Here is a tiny trained network, its code and every weight. The questions are about switching its units off for an input and a class, where a switched-off unit gives its printed mean instead of its output.

import numpy as np


def w(rows, s, z=0):
    codes = np.array(rows[::2]) - 128.0
    scale = np.full(codes.shape[1], s)
    scale[-1] = z or s
    return codes * scale


def f(y):
    return np.maximum(y, 0)


def log_softmax(a):
    a = a - a.max(-1, keepdims=True)
    return a - np.log(np.exp(a).sum(-1, keepdims=True))


def net(x, mask):
    res = np.array(x, float).reshape(1, 4) / 4 @ E
    y = f(res @ A[0][:, :-1].T + A[0][:, -1])
    res = res + np.where(mask, y, B[0][:, -1]) @ B[0][:, :-1]
    return log_softmax(res[-1] @ U[:, :-1].T + U[:, -1])


A, B = {}, {}
E = w([
[213,197,87,38,84,62,170,149,214,141],'x0',
[180,5,140,112,71,189,154,127,147,7],'x1',
[55,95,102,57,194,1,78,57,180,127],'x2',
[57,85,140,60,61,49,123,162,70,212],'x3',
],0.011)
A[0] = w([
[178,205,136,187,73,124,227,254,100,112,174],'n1',
[90,52,127,88,102,45,48,123,96,176,215],'n2',
[171,167,147,133,68,126,214,235,136,104,185],'n3',
[215,188,157,179,181,182,154,102,141,98,255],'n4',
[143,183,71,170,153,92,119,130,205,145,192],'n5',
[116,132,168,144,60,155,218,184,133,126,132],'n6',
],0.0077,0.0027)
B[0] = w([
[154,120,93,82,108,169,111,122,101,112,253],'n1',
[99,10,135,78,94,170,185,160,106,144,234],'n2',
[107,149,86,113,96,153,102,131,137,188,225],'n3',
[159,132,66,154,132,83,96,185,127,191,249],'n4',
[90,85,131,143,187,120,72,110,185,140,204],'n5',
[60,51,70,124,82,99,165,72,117,136,197],'n6',
],0.013,0.012)
U = w([
[139,206,69,109,166,196,15,82,40,79,111],'0',
[69,198,126,240,210,115,76,134,155,150,188],'1',
[102,95,58,70,19,230,254,199,23,204,144],'2',
[94,135,178,123,113,177,235,42,103,6,4],'3',
],0.0064,0.0017)

Each question gives the input, the list of numbers given to net, and the class t.
The units are the neurons (one row each of A and B). Each row of codes is followed by its name. A weight is (code - 128) times the scale printed after its matrix; where a second scale follows, it is the last column's (A, B and U).
mask holds one flag per neuron, in row order. A switched-off neuron (its flag False) gives its mean, the last column of its row in B, instead of its output. The means were averaged over made-up inputs and are rounded, as every weight is.
A unit's drop is (log p(t) with every unit on - log p(t) with that unit switched off) / (log p(t) with every unit on - log p(t) with every unit switched off).
The circuit of an input: a set's keep is (log p(t) with only the set's units on - log p(t) with every unit switched off) / (log p(t) with every unit on - log p(t) with every unit switched off). Starting from all 6 units, units are removed one at a time, each time the one whose removal leaves the highest keep (on an exact tie, the one counted first), for as long as the keep stays at least 0.8.
units of the circuit, in order: the units of the circuit, biggest drop first
unit that matters most: the unit with the biggest drop
top k neurons: the k neurons with the biggest drops, biggest first
drop of u: that unit's drop, to one decimal
input [-1,6,5,-4], class 3: unit that matters most	n3
input [4,7,6,-3], class 3: top 2 neurons	n4, n3
input [5,1,3,-2], class 1: units of the circuit, in order	n1, n2
input [-3,4,7,-8], class 1: units of the circuit, in order	n1, n2
input [-5,8,1,-1], class 3: units of the circuit, in order	n2, n3, n4
input [-1,-7,-8,-7], class 0: top 2 neurons	n2, n1
input [-8,-7,-4,0], class 0: top 3 neurons	n2, n5, n6
input [-4,8,2,1], class 3: top 2 neurons	n4, n3
input [7,-2,7,-2], class 1: top 2 neurons	n5, n1
input [-6,5,6,-2], class 3: top 2 neurons	n4, n3
input [-3,-1,-1,-5], class 1: drop of n2	0.2
input [2,-8,-3,1], class 0: drop of n1	0.2
input [4,-3,2,-4], class 1: drop of n6	0.0
input [7,-8,6,0], class 1: drop of n5	2.2
input [-4,-3,-2,-1], class 1: units of the circuit, in order	n2
input [5,2,4,-2], class 1: top 3 neurons	n1, n2, n5
